Below are the code and all the weights of a small trained network. Each question names an input and a target symbol and asks about switching units off, where a switched-off unit gives its printed mean instead of its output.

import numpy as np


def w(rows, s, z=0):
    codes = np.array(rows[::2]) - 128.0
    scale = np.full(codes.shape[1], s)
    scale[-1] = z or s
    return codes * scale


def f(y):
    return y / 2 * (1 + np.tanh(0.7978845608 * (y + 0.044715 * y**3)))


def softmax(a):
    e = np.exp(a - a.max(-1, keepdims=True))
    return e / e.sum(-1, keepdims=True)


def log_softmax(a):
    a = a - a.max(-1, keepdims=True)
    return a - np.log(np.exp(a).sum(-1, keepdims=True))


def net(x, mask):
    ids = ['αβγεζθλστφψω'.index(c) for c in x.split()]
    T = len(ids)
    res = E[ids] + P[:T]
    u = 0
    for l in range(2):
        q, k, v = (res @ M[l].T for M in (Q, K, V))
        z = softmax(np.where(np.tri(T) > 0, q @ k.T / 4**0.5, -1e9)) @ v
        res = res + np.where(mask[u], z, O[l][:, -1]) @ O[l][:, :-1]
        u += 1
        y = f(res @ A[l][:, :-1].T + A[l][:, -1])
        res = res + np.where(mask[u : u + 4], y, B[l][:, -1]) @ B[l][:, :-1]
        u += 4
    return log_softmax(res[-1] @ U[:, :-1].T + U[:, -1])


Q, K, V, O, A, B = {}, {}, {}, {}, {}, {}
E = w([
[55,131,89],'α',
[59,131,91],'β',
[146,218,67],'γ',
[135,205,67],'ε',
[166,110,110],'ζ',
[182,46,134],'θ',
[216,145,141],'λ',
[43,12,94],'σ',
[209,14,124],'τ',
[59,57,95],'φ',
[52,82,94],'ψ',
[156,83,149],'ω',
],0.011)
P = w([
[101,167,123],'0',
[60,181,142],'1',
[105,141,185],'2',
[134,134,136],'3',
[142,130,96],'4',
[149,114,65],'5',
[171,90,67],'6',
[191,49,68],'7',
[209,7,76],'8',
],0.011)
Q[0] = w([
[110,112,15],'0.h0',
[121,205,237],'0.h0',
[127,147,84],'0.h0',
[136,255,109],'0.h0',
],0.0066)
K[0] = w([
[62,17,118],'0.h0',
[35,254,200],'0.h0',
[141,95,92],'0.h0',
[42,103,95],'0.h0',
],0.0051)
V[0] = w([
[48,84,134],'0.h0',
[169,178,1],'0.h0',
[141,148,89],'0.h0',
[95,70,97],'0.h0',
],0.0063)
O[0] = w([
[254,153,87,246],'0.h0',
[150,98,46,180],'0.h0',
[100,163,15,139],'0.h0',
[147,205,193,250],'0.h0',
],0.0057,0.0019)
A[0] = w([
[142,241,254,221],'0.n0',
[99,78,232,141],'0.n1',
[251,107,195,253],'0.n2',
[139,55,19,89],'0.n3',
],0.0043,0.0036)
B[0] = w([
[84,142,35,150],'0.n0',
[148,116,113,117],'0.n1',
[125,242,1,255],'0.n2',
[181,23,154,201],'0.n3',
],0.0052,0.0026)
Q[1] = w([
[97,97,117],'1.h0',
[91,135,1],'1.h0',
[92,93,85],'1.h0',
[125,151,22],'1.h0',
],0.009)
K[1] = w([
[138,141,110],'1.h0',
[225,41,98],'1.h0',
[204,66,168],'1.h0',
[180,58,2],'1.h0',
],0.0068)
V[1] = w([
[119,254,50],'1.h0',
[15,20,77],'1.h0',
[242,208,74],'1.h0',
[36,182,113],'1.h0',
],0.0094)
O[1] = w([
[120,1,97,253],'1.h0',
[158,255,75,240],'1.h0',
[45,76,218,214],'1.h0',
[166,68,77,149],'1.h0',
],0.0096,0.0032)
A[1] = w([
[176,177,105,150],'1.n0',
[152,125,192,73],'1.n1',
[59,69,134,114],'1.n2',
[2,136,207,254],'1.n3',
],0.0071,0.0055)
B[1] = w([
[93,136,90,248],'1.n0',
[138,69,150,29],'1.n1',
[70,87,154,227],'1.n2',
[167,155,245,243],'1.n3',
],0.012,0.0015)
U = w([
[117,95,54,139],'α',
[141,93,83,149],'β',
[68,41,124,35],'γ',
[72,48,109,2],'ε',
[67,124,165,108],'ζ',
[153,211,223,245],'θ',
[109,68,235,138],'λ',
[170,237,91,20],'σ',
[129,236,254,116],'τ',
[66,179,70,235],'φ',
[103,140,59,67],'ψ',
[88,136,156,128],'ω',
],0.0099,0.0055)

Each question gives the input, a string of symbols that net reads in full, and the target symbol t.
The units are the heads (4 rows each of Q, K, V and O) and the neurons (one row each of A and B). Each row of codes is followed by its name. A weight is (code - 128) times the scale printed after its matrix; where a second scale follows, it is the last column's (O, A, B and U).
mask holds one flag per unit, layer by layer, with each layer's heads first. A switched-off unit (its flag False) gives its mean, the last column of its rows in O or B, instead of its output. The means were averaged over made-up inputs and are rounded, as every weight is.
A unit's drop is (log p(t) with every unit on - log p(t) with that unit switched off) / (log p(t) with every unit on - log p(t) with every unit switched off).
The circuit of an input: a set's keep is (log p(t) with only the set's units on - log p(t) with every unit switched off) / (log p(t) with every unit on - log p(t) with every unit switched off). Starting from all 10 units, units are removed one at a time, each time the one whose removal leaves the highest keep (on an exact tie, the one counted first), for as long as the keep stays at least 0.8.
units of the circuit, in order: the units of the circuit, biggest drop first
top k neurons: the k neurons with the biggest drops, biggest first
top k neurons in layer l: the k neurons of layer l with the biggest drops, biggest first
drop when u is switched off: that unit's drop, to one decimal
input λ λ α α α γ σ σ ζ, target σ: top 2 neurons : [0.n2 0.n3]
input τ α λ α λ ψ, target λ: units of the circuit, in order : [1.h0 1.n3]
input ε α σ φ α θ λ ζ, target λ: top 2 neurons : [0.n2 1.n3]
input ω λ λ λ τ, target λ: units of the circuit, in order : [1.h0]
input ψ ζ ε ε θ φ α σ α, target φ: top 2 neurons : [1.n0 1.n3]
input σ β ε γ σ ε λ θ, target λ: units of the circuit, in order : [1.h0 1.n0]
input α θ τ λ ε, target λ: top 2 neurons in layer 0 : [0.n2 0.n3]
input φ ζ λ β, target λ: units of the circuit, in order : [1.h0 1.n3 0.n2]
input θ λ ω σ φ σ σ α β, target φ: top 2 neurons in layer 1 : [1.n0 1.n3]
input ε ψ λ λ φ, target λ: units of the circuit, in order : [1.n3 1.h0]
input α ψ σ θ λ ε, target λ: units of the circuit, in order : [1.h0 1.n3 0.n2]
input ω τ σ λ λ τ γ, target θ: units of the circuit, in order : [1.h0 1.n3]
input γ λ φ ψ θ γ τ γ, target τ: top 2 neurons : [1.n3 0.n3]
input σ σ ψ φ γ σ τ τ β, target θ: top neuron in layer 1 : [1.n3]
input λ γ γ β σ τ σ ε, target σ: top 2 neurons : [0.n3 1.n2]
input β θ λ σ ε λ τ β, target θ: top 2 neurons : [1.n3 0.n3]
input σ λ ε ψ φ α τ α, target θ: drop when 1.h0 is switched off : 1.1
input σ λ α σ α γ λ β, target λ: drop when 1.h0 is switched off : 1.0
input σ ω β λ λ, target λ: drop when 1.n3 is switched off : 0.1
input θ τ ψ, target τ: units of the circuit, in order : [1.n3]
input ζ τ ω τ θ ε, target θ: top 2 neurons : [1.n3 0.n2]
